Look-ups in named tables: a row name and a column name give one cell, copied from the table.

Table Zizasu
	Dev	Zut	Kezefit	Zimu	Pelazu
Zulisen	5.04	8.83	1.60	5.25	1.63
Rud	7.78	8.72	5.38	5.94	7.93
Musaruk	5.02	8.72	1.75	5.48	1.82

Kezefit of Rud is 5.38
Zimu of Musaruk is 5.48
Zut of Musaruk is 8.72
Zut of Rud is 8.72
Kezefit of Zulisen is 1.60
Dev of Rud is 7.78
Pelazu of Zulisen is 1.63
Zut of Zulisen is 8.83
Pelazu of Musaruk is 1.82
Zimu of Zulisen is 5.25
Dev of Zulisen is 5.04

Lik =
|  | Nozaze | Nol | Sikatos | Lel | Ras | Daki | Mabemad | Mupa | Buzu | Poreri |
|---|---|---|---|---|---|---|---|---|---|---|
| Bipiv | 50.4 | 23.2 | -18.7 | -4.8 | -46.5 | 32.9 | -2.9 | -20.2 | -14.2 | 37.3 |
| Zav | -27.4 | -31.9 | 0.1 | 8.7 | -1.5 | -36.5 | 18.3 | -27.1 | -46.5 | -48.3 |
| Rela | 32.2 | -52.9 | 20.7 | -20.9 | -13.8 | -15.6 | 3.6 | 8.9 | 46.5 | 43.1 |
| Modafas | -16.1 | 38.0 | 22.3 | -39.9 | -39.5 | 39.6 | 15.1 | -47.0 | 17.4 | -26.3 |
| Leg | -38.8 | -5.0 | -49.6 | -23.8 | 42.3 | -41.2 | 41.6 | -33.3 | -12.9 | -16.7 |
| Suza | 15.4 | -46.7 | 4.7 | 13.5 | 33.9 | -19.0 | -10.3 | -36.0 | -27.1 | -28.5 |
| Givo | -48.7 | -14.3 | -1.9 | -53.0 | 31.4 | -12.7 | -44.6 | 40.3 | -47.3 | 43.4 |
| Dape | -5.7 | 8.3 | -25.7 | 13.2 | 31.6 | -11.9 | 51.3 | 40.0 | -44.0 | -14.0 |
| Mozi | 33.3 | 0.3 | -28.1 | 20.3 | -40.7 | 12.8 | -4.4 | 42.2 | -44.6 | 32.6 |

What is the Sikatos of Givo in Lik?
-1.9
What is the Buzu of Mozi in Lik?
-44.6
What is the Buzu of Leg in Lik?
-12.9
What is the Poreri of Modafas in Lik?
-26.3
What is the Nozaze of Suza in Lik?
15.4
What is the Ras of Modafas in Lik?
-39.5
What is the Mabemad of Givo in Lik?
-44.6
What is the Nol of Modafas in Lik?
38.0
What is the Sikatos of Rela in Lik?
20.7
What is the Sikatos of Bipiv in Lik?
-18.7
What is the Lel of Mozi in Lik?
20.3
What is the Daki of Zav in Lik?
-36.5
What is the Sikatos of Mozi in Lik?
-28.1
What is the Mupa of Mozi in Lik?
42.2
What is the Mupa of Modafas in Lik?
-47.0
What is the Nozaze of Mozi in Lik?
33.3
What is the Mupa of Rela in Lik?
8.9
What is the Nol of Dape in Lik?
8.3
Row with the largest Sikatos: Modafas

